Each row of numbers belongs to one of the elements below and depends on some of the facts about them. Some rows are named. Which element is each other row?

Some facts about the elements:
totek: points at; klunun: uses
totek(balor, klugagrim); totek(brekos, pleflu); totek(bresta, rogres)
totek(bresta, zibu); totek(brufles, pari); totek(bruskos, plekle)
totek(bruskos, klugagrim); totek(buli, fluplore); totek(buli, fegek)
totek(dadas, tekon); totek(dadas, rogres); totek(dadrizus, tastol)
totek(dagrik, groskotri); totek(didromir, dadas); totek(drifle, bizok)
totek(drifle, klugagrim); totek(drifle, kedapul); totek(dripluk, zibu)
totek(drovas, ziga); totek(drovas, supo); totek(drupun, zegron)
totek(drupun, balor); totek(druvur, rirum); totek(fegek, plekle)
totek(fegek, pleflu); totek(fegek, klugagrim); totek(fitor, klugagrim)
totek(flesto, klugagrim); totek(fludadra, plekle); totek(fluplore, klugagrim)
totek(fogrem, klugagrim); totek(fogrem, zever); totek(gisem, pari)
totek(gofle, todren); totek(groskotri, zegron); totek(groskotri, lera)
totek(kevi, ploskis); totek(kladesin, raske); totek(klaklos, zibu)
totek(klasir, brufles); totek(kugam, ploskis); totek(lanom, pari)
totek(laskun, lera); totek(livugi, pumoskur); totek(mabrim, tastol)
totek(mabrim, brufles); totek(madrugrum, pari); totek(malis, skefus)
totek(malis, klugagrim); totek(muskin, klugagrim); totek(muskin, dreskol)
totek(muskin, raske); totek(muskin, drovas); totek(nisu, brufles)
totek(nokem, balor); totek(pari, klugagrim); totek(pasel, vutren)
totek(pebrul, madrugrum); totek(pebrul, lera); totek(pebrul, zilir)
totek(penin, klugagrim); totek(penin, nisu); totek(pleflu, zibu)
totek(plidro, plekle); totek(plogok, skefus); totek(ploskis, klugagrim)
totek(pumoskur, dribus); totek(raplak, klugagrim); totek(reveflar, laskun)
totek(reveflar, zilir); totek(ridom, zever); totek(rirum, zilir)
totek(rogres, klugagrim); totek(sidri, fitor); totek(skinepir, motur)
totek(skomi, tastol); totek(skomi, trudris); totek(sobruklok, fluplore)
totek(sobruklok, lera); totek(sosko, bizok); totek(sosko, rilol)
totek(stadu, zibu); totek(sutrok, timufle); totek(sutrok, zibu)
totek(tastol, dreskol); totek(tekon, madrugrum); totek(teste, ridom)
totek(teste, ziga); totek(timufle, klugagrim); totek(tranuk, klugagrim)
totek(trerun, klugagrim); totek(tretreskas, nople); totek(tretreskas, ploskis)
totek(tretreskas, tastol); totek(tretreskas, klugagrim); totek(tritragik, laskun)
totek(tutas, pari); totek(tutas, klugagrim); totek(vore, klugagrim)
totek(vutren, pari); totek(vutren, zever); totek(zegron, pari)
totek(zegron, klugagrim); totek(zegron, zibu); totek(zever, klugagrim)
totek(zibu, pari); totek(zibu, klugagrim); totek(zibu, rogres)
totek(ziga, klugagrim); totek(ziga, zever); totek(zilir, pari)
klunun(baneser, ziflo); klunun(bedre, sipor); klunun(bedre, brufles)
klunun(bresatrol, dristik); klunun(brinan, dristik); klunun(bufatren, vutren)
klunun(bufatren, skoski); klunun(bufatren, zever); klunun(bufatren, brinan)
klunun(buli, gratrogas); klunun(buli, mabrim); klunun(buli, trenel)
klunun(dadas, klotan); klunun(dasan, tritri); klunun(doski, peligu)
klunun(dribus, bipos); klunun(drifle, lera); klunun(dripluk, kabran)
klunun(dronas, skoski); klunun(dronas, tridrek); klunun(drotrifum, nokem)
klunun(drupun, kugam); klunun(fegek, droklel); klunun(fitor, satrudan)
klunun(flagrok, reveflar); klunun(flagrok, mutom); klunun(flagrok, zustudas)
klunun(flamodruk, vore); klunun(fleban, tritragik); klunun(fleflo, gutras)
klunun(fleklamas, pelok); klunun(fleler, dadas); klunun(flesto, penin)
klunun(fluplore, fovol); klunun(gofle, kabran); klunun(gratrogas, plogok)
klunun(gratrogas, leva); klunun(gratrogas, groskotri); klunun(greras, nizi)
klunun(greras, gudrek); klunun(grunok, meki); klunun(grunok, zilir)
klunun(grutra, gredas); klunun(gudrek, skoski); klunun(kabran, vutren)
klunun(kadruk, sidri); klunun(kedul, skofo); klunun(kedul, skoski)
klunun(kevi, didromir); klunun(kevi, vufleve); klunun(klaklos, kedul)
klunun(kleplun, trudris); klunun(kleplun, penin); klunun(klugagrim, pari)
klunun(klugagrim, tinopor); klunun(klugagrim, tridrek); klunun(klutrem, bizok)
klunun(klutrem, tastol); klunun(klutrem, sidri); klunun(kuvum, leva)
klunun(laskun, tritragik); klunun(lera, greras); klunun(leva, tranuk)
klunun(liror, tastol); klunun(liror, brufles); klunun(liror, tritri)
klunun(liror, kugam); klunun(livugi, liror); klunun(livugi, fovol)
klunun(mabrim, tritri); klunun(mabur, skopoful); klunun(magel, grutrum)
klunun(meki, tritri); klunun(moplos, plogok); klunun(moplos, bufatren)
klunun(mupu, gudrek); klunun(muskin, dadrizus); klunun(muskin, reveflar)
klunun(muskin, fegek); klunun(mutom, sutrom); klunun(mutom, besto)
klunun(nizi, tritri); klunun(nizi, zilir); klunun(nokem, poski)
klunun(nokem, leva); klunun(nokem, gofle); klunun(nuvas, droklel)
klunun(pari, nizi); klunun(peligu, tritragik); klunun(pelok, dripluk)
klunun(pelok, skabin); klunun(plegutro, tritri); klunun(plegutro, skeflon)
klunun(plegutro, tridrek); klunun(plekle, skoski); klunun(plekle, tritri)
klunun(raske, meki); klunun(rebor, tretreskas); klunun(ridom, vufleve)
klunun(rigabras, kugam); klunun(rigabras, dristik); klunun(rodogam, sutrom)
klunun(rodogam, bresatrol); klunun(satrudan, peligu); klunun(sirufi, gredrabrik)
klunun(sirufi, sobruklok); klunun(skabin, vufleve); klunun(skasar, fleban)
klunun(skefus, lera); klunun(skinepir, fleklamas); klunun(skofo, vutren)
klunun(skofo, fluzan); klunun(skomi, klotan); klunun(skomi, skabin)
klunun(skopoful, stadu); klunun(skoski, tritri); klunun(sobruklok, mutom)
klunun(stadu, tuklibu); klunun(sunis, vore); klunun(sunis, zilir)
klunun(sunis, plegutro); klunun(supo, brufles); klunun(supo, rigabras)
klunun(sutrok, drifle); klunun(sutrok, penin); klunun(tastol, skoski)
klunun(tastol, zilir); klunun(tela, groskotri); klunun(timufle, skoski)
klunun(timufle, gudrek); klunun(timufle, kabran); klunun(timufle, raske)
klunun(todren, greras); klunun(todren, brufles); klunun(todren, tritri)
klunun(trenel, rigabras); klunun(tridrek, meki); klunun(trokli, sipor)
klunun(trudris, vufleve); klunun(trudris, skoski); klunun(tude, poski)
klunun(tuklibu, nizi); klunun(vebre, greras); klunun(vebre, kabran)
klunun(vufleve, zilir); klunun(vutren, vufleve); klunun(zeple, grunok)
klunun(zibu, vutren); klunun(ziflo, gudrek); klunun(ziflo, zustudas)
klunun(ziga, timufle)

Named rows:
tritri: .08 -.04 .06 -.08 -.36 -.06 -.12 .05 -.30 -.10 .16 -.35 .06 -.28 .07 .01
 -.47 .08 .21 .00 -.17 .10 -.01 .06 .17 .12 .18 -.26 .00 -.19 -.10 -.12
 .13 -.18
vebre: -.07 .03 -.12 -.06 -.10 -.03 -.02 .00 .18 .07 -.07 -.01 -.14 -.03 -.11
 .04 -.02 .01 -.31 -.12 .05 .08 -.06 -.06 -.01 -.04 -.04 -.20 .06 -.11
 .16 .16 -.03 .10
todren: -.12 -.13 -.20 -.17 -.14 -.01 -.16 .08 .08 -.01 .04 -.04 -.19 -.11 .04
 .05 -.19 .02 -.42 -.13 -.05 .04 -.10 -.04 -.20 .03 -.16 -.29 .14 -.09
 .18 -.06 -.11 .07
ploskis: .34 -.15 -.03 .15 .22 .08 -.31 -.18 .03 -.15 .23 .15 .18 .14 -.06 -.37
 .28 .00 -.06 .35 .22 .07 .05 .35 -.14 .03 .04 .11 .14 .35 .05 .04 .05
 .03
skopoful: -.01 .02 -.06 -.08 -.12 .03 .00 .01 -.03 .02 .02 -.09 -.03 -.08 -.10 .04
 -.08 .04 -.03 -.09 -.06 .06 -.04 -.06 -.01 -.07 -.01 -.12 -.03 .02 .04
 .02 .04 .00
reveflar: .08 .00 .23 .21 .06 -.06 .27 .18 .03 .15 .25 .17 -.02 -.04 .16 .17 .01
 -.09 .32 .27 .06 -.03 -.31 .08 .12 .27 .11 .41 -.17 -.16 -.32 .01 .09
 -.05
sutrom: .09 .14 .13 .03 .01 .01 .21 -.04 .17 .10 -.05 .11 .06 -.18 .56 -.03 -.14
 -.02 .42 .12 -.11 -.04 .03 -.07 .02 .11 .07 .13 -.12 .00 -.29 .04 -.03
 -.11
livugi: -.17 -.09 -.05 -.15 .09 .02 .02 .10 -.02 -.14 -.02 .08 -.13 -.05 -.01
 .08 .01 -.07 -.22 -.03 .01 -.06 -.03 .00 -.17 .09 -.04 -.10 .09 -.15
 .07 -.21 -.14 .10
zegron: -.11 -.09 -.05 .22 .20 -.14 -.42 .06 -.01 -.01 -.11 -.23 .18 .21 -.01
 -.24 .17 -.01 .31 -.23 -.03 .03 -.18 .22 .11 -.07 -.07 .48 .12 .11 .08
 .15 .10 .07
fleklamas: .02 .17 .00 -.03 -.04 .00 .12 -.02 .08 .04 -.15 -.07 -.01 -.09 -.13 .00
 .08 .05 .00 -.09 .01 .03 .09 -.06 .09 -.11 .08 -.13 -.12 .02 .02 .12
 .06 .06
rirum: -.04 -.04 .15 .04 .10 -.03 .28 .26 -.06 .05 -.03 .06 -.04 .13 -.16 .27
 .14 -.09 .07 .17 .03 -.13 -.08 .02 .04 .13 -.02 .25 -.15 -.13 -.21 -.16
 -.01 .07
gofle: -.03 .16 .01 .09 .03 -.06 .11 .02 .06 .01 -.12 -.06 -.03 .00 -.22 .00
 .07 .00 -.02 -.05 .08 .05 .10 -.03 .18 .00 .19 -.08 .00 -.23 .03 .11
 .05 .10
supo: -.11 -.03 -.07 -.20 .04 .09 .01 .06 .07 -.12 -.15 -.02 -.11 -.13 .29 .10
 -.12 .00 -.22 -.09 -.15 -.14 .09 -.06 -.28 .00 -.14 -.28 .12 -.05 .02
 -.21 -.22 .06
gredrabrik: .07 .12 .12 .03 .00 .03 .17 -.07 .07 .11 .01 .09 .03 -.07 .29 -.01 -.07
 .00 .30 .09 -.08 -.02 .01 -.07 .04 .00 .01 .10 -.13 .11 -.17 .05 .00
 -.09
dronas: -.10 -.11 -.16 -.12 -.16 -.03 -.11 .04 .07 .03 .10 -.01 -.16 -.03 .00
 .05 -.19 .01 -.40 -.10 -.01 .06 -.13 -.03 -.12 .00 -.14 -.23 .10 -.10
 .16 .01 -.06 .04
droklel: .14 .12 .17 -.01 -.06 .08 .16 -.04 -.14 .14 .14 .07 .06 -.06 .01 -.03
 -.08 .01 .41 .10 -.06 -.01 -.11 -.05 .12 -.09 -.02 .10 -.17 .23 -.15
 .10 .09 -.16
buli: -.13 -.11 -.10 -.08 .04 .01 -.07 .14 .11 .02 -.08 .06 -.08 .26 .00 .13
 -.03 -.08 -.36 .09 .14 -.06 .09 .00 -.04 .11 -.04 -.10 .19 -.28 .03
 -.20 -.23 .18

Rows to name:
No name comes twice in this set of rows, the named rows included.
.07 .00 .02 -.06 .04 .00 .05 .09 -.20 -.28 -.07 -.11 .09 -.25 .30 .00
 -.26 -.05 .19 .15 -.17 -.07 .21 .08 -.08 .23 .27 -.10 .01 -.25 -.19
 -.33 -.04 -.02 | kugam
-.06 .03 -.14 .01 .09 -.06 .08 .02 .11 -.10 -.02 .10 -.13 -.03 -.25 -.03
 .16 -.06 -.27 -.02 .13 .11 -.02 .01 -.08 .04 .14 -.06 .00 -.18 .16 .06
 .00 .19 | kevi
.02 .10 .06 .03 .04 .00 .19 -.05 .29 .17 -.01 .22 -.04 -.11 .50 -.02
 -.07 -.04 .20 .11 -.03 -.02 -.09 -.10 -.05 .09 -.06 .13 -.08 .05 -.19
 .11 -.09 -.02 | mutom
-.14 -.09 -.28 -.03 -.19 -.13 -.09 .14 -.23 -.23 .28 .08 -.22 -.05 -.08
 -.20 -.39 -.14 -.20 .18 -.01 .13 .01 -.12 -.27 .27 .25 .03 .06 -.59 .24
 -.04 .01 .02 | mabrim
.26 -.26 -.06 .03 .24 .08 -.39 -.06 .07 -.17 .13 .06 .17 .10 .00 -.29
 .34 .00 -.22 .24 .19 .02 -.02 .40 -.18 .05 -.08 -.03 .22 .34 .06 -.13
 -.06 .12 | fluplore
.05 .16 .05 .00 -.07 .00 .11 -.03 .01 .03 -.09 -.15 .04 -.11 -.11 .00
 -.02 .06 .13 -.06 -.05 .06 .10 -.03 .18 -.06 .13 -.13 -.11 -.02 -.04
 .11 .10 -.03 | fluzan
.04 .08 .05 -.05 .03 .10 .11 -.05 .06 .16 .10 .19 -.04 .05 -.04 .00 .05
 -.01 .06 .01 .03 -.03 -.14 -.07 -.09 -.11 -.17 .08 -.05 .23 .02 .12
 -.02 -.01 | nuvas
.03 .16 .00 -.03 -.10 -.05 .07 -.02 .03 -.03 -.15 -.21 -.01 -.22 -.21
 -.01 .04 .07 .02 -.14 -.03 .11 .04 -.02 .14 -.05 .17 -.21 -.09 .00 .03
 .10 .12 .06 | skabin
-.06 .05 -.05 -.03 .12 .03 .12 .03 .33 .09 -.15 .22 -.07 -.07 .52 .04
 -.02 -.05 -.01 .04 -.07 -.08 .04 -.09 -.22 .07 -.12 .01 .00 .00 -.12
 .00 -.20 .07 | rodogam
-.07 .04 -.14 -.04 -.05 .00 -.02 .04 .22 .00 -.20 -.11 -.11 -.05 .14 .06
 -.12 -.01 -.29 -.08 -.03 .03 .11 -.04 -.08 .04 -.01 -.22 .08 -.19 .09
 .04 -.10 .12 | bufatren
-.07 .01 .07 .01 .09 -.02 .19 .17 -.09 .03 -.04 .09 -.04 .13 -.10 .16
 .10 -.08 .09 .08 -.01 -.11 -.03 -.03 .03 .05 .00 .24 -.12 -.11 -.12
 -.11 .00 .02 | tekon
.28 -.11 .04 .13 .07 -.04 -.38 -.10 -.10 -.18 .13 -.10 .24 -.12 -.10
 -.35 .20 .09 .11 .16 .16 .13 .02 .36 .13 -.01 .13 -.09 .14 .23 .00 .00
 .14 .01 | vore

The same elements again, as new rows of numbers:
Some rows with their names:
didromir: .03 -.06 .12 -.01 -.12 .17 .10 -.07 -.03 -.02 .07 .17 -.03 -.03
dagrik: .04 -.02 .11 -.08 -.05 .16 .13 -.07 -.06 -.03 .00 .11 -.08 .00
fluplore: .01 .00 -.01 -.10 .04 .04 .08 -.03 -.01 -.09 .02 .00 -.04 .07
zibu: .00 -.02 -.02 -.10 .04 .06 .08 -.01 -.01 -.09 .02 .00 -.03 .07
madrugrum: -.01 -.01 .08 -.06 -.03 -.03 .11 -.10 -.01 -.04 -.01 .06 -.06 .03
brekos: .04 -.06 .06 -.06 -.02 .19 .12 .04 -.05 -.04 .04 .11 .02 -.01
fludadra: .03 -.08 .05 -.05 -.01 .21 .11 .06 -.05 -.04 .05 .12 .04 -.01
druvur: .06 .05 .20 -.12 -.08 .11 .14 -.21 -.08 -.02 -.05 .12 -.22 .02
plogok: -.01 -.12 .03 .04 -.08 .19 .08 .06 .01 -.03 .12 .16 .11 -.04
skomi: -.04 -.06 -.14 -.11 .05 .14 .11 .14 .10 -.15 .03 .08 .09 .01
liror: -.01 -.03 .01 .03 .01 -.02 -.06 -.05 -.08 -.09 -.01 .03 .06 .03
bipos: .24 -.09 .34 .25 .54 -.04 -.04 -.10 .16 .04 -.18 .02 .07 -.22
zustudas: -.06 -.03 .06 .04 .00 -.09 -.04 -.07 -.12 .00 .02 .12 .11 -.05
tinopor: -.03 -.07 .07 .09 -.06 -.04 -.07 -.08 -.07 -.06 .02 .08 .07 -.01
ziflo: -.03 -.02 .01 -.01 .04 -.05 -.04 -.04 -.11 -.06 -.01 .05 .08 .00
vufleve: -.01 -.04 .01 .03 .02 -.01 -.06 -.04 -.08 -.09 -.01 .03 .05 .03
doski: -.11 .08 .06 .05 .04 .01 .09 .21 -.12 -.06 -.30 -.02 .04 .16

Name these rows:
No name comes twice in this set of rows, the named rows included.
-.11 .06 .06 -.01 .02 .06 .23 .25 -.02 -.02 -.23 .00 .01 .17 | fitor
.02 -.09 .02 -.05 -.01 .18 .12 .07 -.02 -.04 .06 .11 .06 -.01 | malis
-.06 -.02 -.10 -.08 .09 -.12 .04 .01 .05 -.11 .02 -.06 .05 .10 | skefus
-.13 -.03 -.09 -.03 .01 -.22 .05 -.03 .13 -.09 .04 .01 .08 .05 | raske
-.17 -.04 -.16 -.03 .02 -.27 .06 .01 .20 -.12 .03 .03 .13 .02 | trudris
.07 -.12 .07 -.01 .02 .15 .14 .06 -.07 .03 .21 -.06 .06 .11 | drifle
-.02 -.04 .01 -.04 -.01 .02 .07 -.03 .01 -.06 .06 .05 .01 .04 | timufle
-.01 -.03 .03 -.05 -.03 .01 .08 -.06 .01 -.06 .04 .05 -.02 .04 | pari
-.08 .16 .18 -.05 -.03 .00 .24 .06 -.06 -.01 -.31 .01 -.18 .18 | laskun
-.06 -.05 -.02 -.04 .00 -.06 .11 .01 .05 -.06 .02 .06 .06 .02 | drovas
-.01 .00 .15 -.01 -.11 -.04 .08 -.20 .00 -.02 .03 .10 -.11 .01 | zilir

